Here is a tiny trained network, its code and every weight. The questions are about switching its units off for an input and a target symbol, where a switched-off unit gives its printed mean instead of its output.

import numpy as np


def w(rows, s, z=0):
    codes = np.array(rows[::2]) - 128.0
    scale = np.full(codes.shape[1], s)
    scale[-1] = z or s
    return codes * scale


def norm(h):
    return h / np.sqrt((h * h).mean(-1, keepdims=True) + 1e-5)


def softmax(a):
    e = np.exp(a - a.max(-1, keepdims=True))
    return e / e.sum(-1, keepdims=True)


def log_softmax(a):
    a = a - a.max(-1, keepdims=True)
    return a - np.log(np.exp(a).sum(-1, keepdims=True))


def net(x, mask):
    ids = ['ΔΘΦαβεζλμσ'.index(c) for c in x.split()]
    T = len(ids)
    res = E[ids] + P[:T]
    u = 0
    for l in range(2):
        r = norm(res)
        for j in range(3):
            rows = slice(3 * j, 3 * j + 3)
            q, k, v = (r @ M[l][rows].T for M in (Q, K, V))
            z = softmax(np.where(np.tri(T) > 0, q @ k.T / 3**0.5, -1e9)) @ v
            o = O[l][rows]
            res = res + np.where(mask[u + j], z, o[:, -1]) @ o[:, :-1]
        u += 3
    return log_softmax(norm(res)[-1] @ U[:, :-1].T + U[:, -1])


Q, K, V, O = {}, {}, {}, {}
E = w([
[101,87,75,112,119],'Δ',
[47,74,139,93,124],'Θ',
[22,172,161,77,65],'Φ',
[102,96,102,147,181],'α',
[107,117,161,107,119],'β',
[35,156,126,109,177],'ε',
[113,133,119,59,134],'ζ',
[117,165,120,125,110],'λ',
[63,122,154,165,136],'μ',
[84,252,109,108,69],'σ',
],0.025)
P = w([
[198,136,201,196,52],'0',
[20,120,142,134,226],'1',
[12,128,136,141,215],'2',
[18,143,117,131,201],'3',
[16,134,120,134,211],'4',
[14,145,122,136,208],'5',
[6,133,121,137,217],'6',
[3,127,110,121,205],'7',
[14,147,116,141,200],'8',
[2,152,114,128,199],'9',
[10,165,134,139,211],'10',
],0.0068)
Q[0] = w([
[3,206,110,133,143],'L0H1',
[80,131,144,162,115],'L0H1',
[207,106,176,98,145],'L0H1',
[161,193,149,87,203],'L0H2',
[112,164,176,90,100],'L0H2',
[116,176,129,70,59],'L0H2',
[97,37,151,149,146],'L0H3',
[144,79,110,131,137],'L0H3',
[168,159,136,92,158],'L0H3',
],0.012)
K[0] = w([
[225,75,216,146,60],'L0H1',
[171,133,79,189,124],'L0H1',
[8,165,82,83,193],'L0H1',
[138,156,42,64,143],'L0H2',
[65,125,121,102,94],'L0H2',
[116,150,167,97,87],'L0H2',
[163,89,161,116,48],'L0H3',
[120,97,97,83,106],'L0H3',
[103,166,185,127,125],'L0H3',
],0.013)
V[0] = w([
[225,52,163,133,51],'L0H1',
[87,202,150,105,132],'L0H1',
[93,84,26,42,239],'L0H1',
[104,82,221,191,105],'L0H2',
[88,193,119,137,169],'L0H2',
[196,60,90,175,116],'L0H2',
[63,131,144,167,157],'L0H3',
[173,140,186,109,100],'L0H3',
[240,170,149,176,255],'L0H3',
],0.0093)
O[0] = w([
[105,10,203,226,7,136],'L0H1',
[96,130,57,104,191,162],'L0H1',
[83,207,133,57,156,16],'L0H1',
[170,125,230,129,129,156],'L0H2',
[112,63,132,153,177,191],'L0H2',
[79,90,99,133,3,13],'L0H2',
[119,176,144,191,242,203],'L0H3',
[73,99,72,140,116,93],'L0H3',
[116,144,66,183,140,1],'L0H3',
],0.0079,0.0096)
Q[1] = w([
[90,139,152,117,175],'L1H1',
[119,121,167,134,200],'L1H1',
[110,100,105,87,248],'L1H1',
[155,113,65,95,84],'L1H2',
[100,115,57,120,179],'L1H2',
[140,133,67,119,90],'L1H2',
[29,105,169,70,205],'L1H3',
[61,136,38,113,151],'L1H3',
[118,30,67,111,84],'L1H3',
],0.013)
K[1] = w([
[178,145,168,177,77],'L1H1',
[183,126,152,121,87],'L1H1',
[137,114,141,139,50],'L1H1',
[86,187,117,32,129],'L1H2',
[111,113,178,180,131],'L1H2',
[43,170,133,91,247],'L1H2',
[189,53,161,160,69],'L1H3',
[169,123,46,112,131],'L1H3',
[112,79,101,33,162],'L1H3',
],0.015)
V[1] = w([
[129,79,161,78,156],'L1H1',
[65,147,179,126,120],'L1H1',
[170,44,56,115,98],'L1H1',
[110,143,145,185,54],'L1H2',
[139,129,165,124,94],'L1H2',
[20,126,145,111,180],'L1H2',
[246,126,189,208,146],'L1H3',
[95,136,139,135,166],'L1H3',
[183,80,152,83,116],'L1H3',
],0.013)
O[1] = w([
[185,72,150,93,143,179],'L1H1',
[142,122,168,135,56,222],'L1H1',
[80,81,171,88,222,3],'L1H1',
[80,243,142,110,37,131],'L1H2',
[135,166,173,118,145,149],'L1H2',
[147,43,137,147,43,216],'L1H2',
[178,134,84,150,157,240],'L1H3',
[152,159,124,100,109,200],'L1H3',
[181,145,127,133,255,127],'L1H3',
],0.0088,0.0065)
U = w([
[89,142,164,125,131,114],'Δ',
[180,128,168,131,154,96],'Θ',
[175,76,94,133,93,160],'Φ',
[128,156,94,156,102,240],'α',
[100,103,171,249,132,2],'β',
[146,127,87,79,167,152],'ε',
[91,84,127,115,116,171],'ζ',
[80,140,116,177,192,67],'λ',
[183,147,116,200,170,36],'μ',
[100,90,67,181,129,234],'σ',
],0.013,0.004)

Each question gives the input, a string of symbols that net reads in full, and the target symbol t.
The units are the heads (3 rows each of Q, K, V and O). Each row of codes is followed by its name. A weight is (code - 128) times the scale printed after its matrix; where a second scale follows, it is the last column's (O and U).
mask holds one flag per head, layer by layer. A switched-off head (its flag False) gives its mean, the last column of its rows in O, instead of its output. The means were averaged over made-up inputs and are rounded, as every weight is.
A unit's drop is (log p(t) with every unit on - log p(t) with that unit switched off) / (log p(t) with every unit on - log p(t) with every unit switched off).
The circuit of an input: a set's keep is (log p(t) with only the set's units on - log p(t) with every unit switched off) / (log p(t) with every unit on - log p(t) with every unit switched off). Starting from all 6 units, units are removed one at a time, each time the one whose removal leaves the highest keep (on an exact tie, the one counted first), for as long as the keep stays at least 0.8.
circuit, biggest first: the units of the circuit, biggest drop first
unit that matters most: the unit with the biggest drop
which heads matter: for each layer, one digit per head in row order, 1 if its drop is at least 0.15 and else 0, layers parted by /
input ε λ Δ β Δ σ Φ, target ε: unit that matters most : L0H1
input ε α α α Δ Θ β, target ε: which heads matter : 100 / 010
input Δ ε α Θ, target Δ: which heads matter : 110 / 010
input Φ β Θ Δ Θ λ β β, target Φ: which heads matter : 000 / 110
input μ β σ λ Φ Θ μ, target μ: which heads matter : 110 / 001
input ε λ β α β α α Φ α ζ α, target ε: which heads matter : 100 / 000
input λ μ Φ ε λ α α μ β β, target λ: circuit, biggest first : L1H1; L0H3
input Φ ε ε ε λ Φ ε Θ α ε α, target Φ: circuit, biggest first : L1H1; L1H2
input Δ β ε, target Δ: circuit, biggest first : L0H1; L1H2
input λ Θ β μ α β β Θ Θ, target λ: circuit, biggest first : L1H2; L1H1
input α μ Θ Φ λ β, target α: circuit, biggest first : L0H1; L0H3; L1H1; L1H3
input Δ ζ Θ β β μ ζ Δ, target Δ: circuit, biggest first : L1H2; L0H1
input ζ μ σ Θ ζ, target ζ: circuit, biggest first : L0H1; L1H2; L0H2; L1H3
input σ ζ σ β σ Δ Θ β σ, target σ: circuit, biggest first : L1H2; L0H1; L1H3
input λ ε Θ ζ Δ μ μ Φ Φ, target λ: circuit, biggest first : L1H1; L0H1; L1H2; L1H3
input α Θ Φ ζ Φ σ λ Φ, target α: circuit, biggest first : L1H1; L1H3
input β β ζ σ, target β: circuit, biggest first : L0H1
input λ Φ μ β σ Φ σ, target λ: which heads matter : 111 / 100
input λ β Θ μ, target λ: which heads matter : 001 / 110
input β μ Φ Θ β ζ Θ β β β λ, target β: which heads matter : 100 / 000
input σ β Δ β ε ζ μ Θ β λ, target σ: unit that matters most : L1H2
